Here is a tiny trained network, its code and every weight. The questions are about switching its units off for an input and a class, where a switched-off unit gives its printed mean instead of its output.

import numpy as np


def w(rows, s, z=0):
    codes = np.array(rows[::2]) - 128.0
    scale = np.full(codes.shape[1], s)
    scale[-1] = z or s
    return codes * scale


def norm(h):
    return h / np.sqrt((h * h).mean(-1, keepdims=True) + 1e-5)


def f(y):
    return np.maximum(y, 0)


def log_softmax(a):
    a = a - a.max(-1, keepdims=True)
    return a - np.log(np.exp(a).sum(-1, keepdims=True))


def net(x, mask):
    res = np.array(x, float).reshape(1, 4) / 4 @ E
    u = 0
    for l in range(4):
        y = f(norm(res) @ A[l][:, :-1].T + A[l][:, -1])
        res = res + np.where(mask[u : u + 5], y, B[l][:, -1]) @ B[l][:, :-1]
        u += 5
    return log_softmax(norm(res)[-1] @ U[:, :-1].T + U[:, -1])


A, B = {}, {}
E = w([
[158,43,108,103,201,99,133],'x0',
[236,162,31,123,117,196,211],'x1',
[16,134,59,134,164,218,129],'x2',
[95,157,66,2,126,74,122],'x3',
],0.0071)
A[0] = w([
[113,7,81,125,143,89,188,26],'L0N0',
[129,86,189,70,90,245,174,3],'L0N1',
[152,73,106,154,39,32,163,25],'L0N2',
[159,175,49,28,187,143,3,169],'L0N3',
[143,98,155,139,183,211,117,150],'L0N4',
],0.0065,0.0074)
B[0] = w([
[139,228,87,169,255,93,103,140],'L0N0',
[96,121,114,109,114,91,180,128],'L0N1',
[82,115,151,146,81,66,161,136],'L0N2',
[117,115,172,159,141,187,169,254],'L0N3',
[109,111,131,234,121,148,145,198],'L0N4',
],0.0095,0.0047)
A[1] = w([
[149,61,83,131,188,109,70,84],'L1N0',
[113,191,123,133,50,157,91,1],'L1N1',
[122,161,90,47,135,105,101,50],'L1N2',
[180,110,125,121,233,135,91,34],'L1N3',
[129,174,121,10,175,152,103,150],'L1N4',
],0.012,0.0073)
B[1] = w([
[82,214,136,96,200,91,187,185],'L1N0',
[100,233,146,111,231,89,206,180],'L1N1',
[246,78,165,231,207,142,52,151],'L1N2',
[91,237,96,120,184,81,253,174],'L1N3',
[166,97,158,253,143,155,85,252],'L1N4',
],0.012,0.004)
A[2] = w([
[218,99,165,66,95,69,146,99],'L2N0',
[148,130,70,83,131,139,103,1],'L2N1',
[181,117,66,113,105,133,129,64],'L2N2',
[191,130,4,114,99,160,160,78],'L2N3',
[32,75,133,87,88,71,83,108],'L2N4',
],0.013,0.01)
B[2] = w([
[44,119,73,180,52,55,64,251],'L2N0',
[181,148,131,134,142,167,108,128],'L2N1',
[189,145,186,24,94,222,110,151],'L2N2',
[134,87,205,9,114,98,138,251],'L2N3',
[159,110,151,43,134,140,148,245],'L2N4',
],0.014,0.0032)
A[3] = w([
[63,97,47,94,122,180,108,35],'L3N0',
[61,130,59,138,134,131,147,144],'L3N1',
[75,97,131,119,139,131,87,14],'L3N2',
[122,251,159,125,90,122,104,3],'L3N3',
[108,114,182,91,149,99,90,12],'L3N4',
],0.014,0.0045)
B[3] = w([
[8,52,38,150,35,71,75,175],'L3N0',
[173,109,68,71,127,56,89,254],'L3N1',
[173,213,155,73,87,138,121,182],'L3N2',
[105,110,22,125,247,84,184,251],'L3N3',
[179,157,134,69,112,182,205,250],'L3N4',
],0.013,0.0036)
U = w([
[114,166,68,99,227,49,200,92],'0',
[198,109,233,9,71,188,140,111],'1',
[54,27,28,120,41,61,32,255],'2',
[222,75,175,244,160,201,60,181],'3',
],0.016,0.0024)

Each question gives the input, the list of numbers given to net, and the class t.
The units are the neurons (one row each of A and B). Each row of codes is followed by its name. A weight is (code - 128) times the scale printed after its matrix; where a second scale follows, it is the last column's (A, B and U).
mask holds one flag per neuron, layer by layer. A switched-off neuron (its flag False) gives its mean, the last column of its row in B, instead of its output. The means were averaged over made-up inputs and are rounded, as every weight is.
A unit's drop is (log p(t) with every unit on - log p(t) with that unit switched off) / (log p(t) with every unit on - log p(t) with every unit switched off).
The circuit of an input: a set's keep is (log p(t) with only the set's units on - log p(t) with every unit switched off) / (log p(t) with every unit on - log p(t) with every unit switched off). Starting from the 12 units with the biggest drops (on a tie, the unit counted first), units are removed one at a time, each time the one whose removal leaves the highest keep (on an exact tie, the one counted first), for as long as the keep stays at least 0.8.
units of the circuit, in order: the units of the circuit, biggest drop first
most important unit: the unit with the biggest drop
k most important neurons: the k neurons with the biggest drops, biggest first
top k neurons in layer l: the k neurons of layer l with the biggest drops, biggest first
drop when u is switched off: that unit's drop, to one decimal
input [0,2,-1,4], class 3: most important unit	L0N4
input [1,-7,-8,-6], class 2: top 2 neurons in layer 0	(L0N3, L0N4)
input [-5,-1,6,-2], class 2: top 3 neurons in layer 3	(L3N0, L3N1, L3N4)
input [-8,-4,-3,-7], class 0: 2 most important neurons	(L3N3, L1N4)
input [-3,7,-4,-6], class 1: units of the circuit, in order	(L2N3, L1N4)
input [-3,4,3,6], class 3: units of the circuit, in order	(L1N4, L0N4)
input [-6,-3,-6,8], class 3: 2 most important neurons	(L1N2, L1N4)
input [-3,-5,-4,8], class 3: units of the circuit, in order	(L1N4, L1N2)
input [-6,-7,-6,-6], class 1: 2 most important neurons	(L1N4, L1N3)
input [-8,2,1,-8], class 0: 2 most important neurons	(L3N3, L1N4)
input [-6,4,-2,-6], class 0: 2 most important neurons	(L1N4, L0N3)
input [2,3,8,7], class 2: 2 most important neurons	(L0N3, L3N0)
input [2,1,-3,-3], class 2: 3 most important neurons	(L1N4, L0N3, L2N0)
input [-4,7,-4,0], class 1: units of the circuit, in order	(L2N3)
input [-6,7,1,1], class 1: top 3 neurons in layer 1	(L1N0, L1N3, L1N4)
input [1,-4,-2,5], class 3: 3 most important neurons	(L1N4, L0N4, L2N3)
input [2,6,2,4], class 1: 2 most important neurons	(L2N3, L0N3)
input [5,3,6,3], class 2: 2 most important neurons	(L3N0, L0N3)
input [0,-5,-4,-4], class 1: drop when L1N4 is switched off	1.5
input [5,4,-8,1], class 2: units of the circuit, in order	(L2N0)
input [-1,-2,1,5], class 3: drop when L1N4 is switched off	0.7
input [4,5,8,5], class 2: drop when L3N0 is switched off	0.4
input [-2,-1,-5,1], class 2: drop when L2N0 is switched off	1.3
